Look-ups in named tables: a row name and a column name give one cell, copied from the table.

muzadi =
cols = por, gemitos
vud: [5938, -23863]
nores: [17245, -40435]
daf: [-41113, 47840]
lubal: [47236, -57193]
fus: [-17375, 1703]
ruz: [6660, -10723]
lesob: [-26465, -65872]
gitukir: [-77943, 74219]
teselo: [-44188, -6139]

por of lubal is 47236
por of teselo is -44188
gemitos of nores is -40435
por of fus is -17375
por of nores is 17245
gemitos of lubal is -57193
por of gitukir is -77943
gemitos of daf is 47840
por of ruz is 6660
gemitos of fus is 1703
gemitos of vud is -23863
gemitos of teselo is -6139

Table dotid
|  | sotud | litum | nub | fedola | zuf | muf | dupefa | renumo | pes |
|---|---|---|---|---|---|---|---|---|---|
| gasomo | 0.9 | 0.4 | 0.3 | 0.3 | 0.7 | 0.8 | 0.7 | 0.6 | 0.5 |
| bav | 0.2 | 0.8 | 0.7 | 0.8 | 0.5 | 0.1 | 0.3 | 0.2 | 0.5 |
| dudi | 0.7 | 0.3 | 0.6 | 0.4 | 0.3 | 0.7 | 0.8 | 0.7 | 0.2 |
| nebatuk | 0.1 | 0.7 | 0.7 | 0.8 | 0.4 | 0.1 | 0.2 | 0.2 | 0.4 |
| zanedi | 0.4 | 0.7 | 0.3 | 0.5 | 0.8 | 0.4 | 0.4 | 0.3 | 0.7 |
| rer | 0.8 | 0.2 | 0.2 | 0.2 | 0.5 | 0.9 | 0.7 | 0.8 | 0.5 |
| levanu | 0.8 | 0.3 | 0.4 | 0.3 | 0.5 | 0.8 | 0.8 | 0.7 | 0.4 |
| pesev | 0.1 | 0.4 | 0.6 | 0.5 | 0.2 | 0.3 | 0.2 | 0.5 | 0.4 |
| rim | 0.8 | 0.4 | 0.1 | 0.2 | 0.8 | 0.7 | 0.6 | 0.6 | 0.7 |
| fol | 0.4 | 0.2 | 0.2 | 0.2 | 0.4 | 0.6 | 0.3 | 0.6 | 0.6 |
| vopab | 0.2 | 0.7 | 0.5 | 0.7 | 0.6 | 0.2 | 0.2 | 0.2 | 0.6 |

rer, fedola: 0.2
zanedi, fedola: 0.5
gasomo, pes: 0.5
rer, muf: 0.9
levanu, zuf: 0.5
pesev, pes: 0.4

nobute.csv
,bir,gigafu,bav,tekimi,rir,zizun,bobi,zogopu,bod
luvifu,497,344,626,489,783,451,568,608,683
pon,652,553,506,540,627,478,578,531,507
nul,588,457,550,487,246,722,568,516,600
mikovan,724,374,509,589,538,492,587,373,410
pag,604,621,617,457,593,564,562,687,573
rig,607,456,581,673,619,548,603,460,553
povoku,502,538,616,467,535,549,564,592,446
zanob,764,417,333,413,534,479,554,577,873
gep,626,593,625,686,700,538,605,533,486
kege,758,466,579,643,631,513,597,442,485

pag, tekimi: 457
luvifu, bir: 497
povoku, rir: 535
kege, bod: 485
luvifu, zizun: 451
kege, gigafu: 466
luvifu, tekimi: 489
nul, rir: 246
kege, bir: 758
zanob, bir: 764
povoku, zizun: 549
luvifu, rir: 783
Row with the largest bav: luvifu

lun:
|  | kerode | fop | logitud | fetu | ret |
|---|---|---|---|---|---|
| pud | 7 | 13 | -89 | 84 | 87 |
| fonupav | 7 | 8 | 6 | 10 | 85 |
| voved | 8 | 78 | -92 | 86 | 88 |
| kobi | 8 | 58 | -96 | 89 | 86 |
| nul | 12 | 85 | -94 | 88 | 88 |
| fid | 12 | 87 | -97 | 90 | 89 |
| rak | 9 | 9 | 5 | 11 | 85 |
| dubel | 10 | 9 | -84 | 79 | 88 |
| torat | 8 | 17 | -94 | 88 | 91 |
| biboz | 8 | 7 | -58 | 60 | 88 |
| peloku | 8 | 79 | -98 | 90 | 88 |

kobi, ret -> 86
kobi, fetu -> 89
peloku, kerode -> 8
fonupav, ret -> 85
nul, fetu -> 88
fid, logitud -> -97
nul, fop -> 85
fonupav, kerode -> 7
fid, ret -> 89
torat, fetu -> 88
dubel, fetu -> 79
voved, fetu -> 86
pud, fop -> 13
voved, logitud -> -92
nul, logitud -> -94

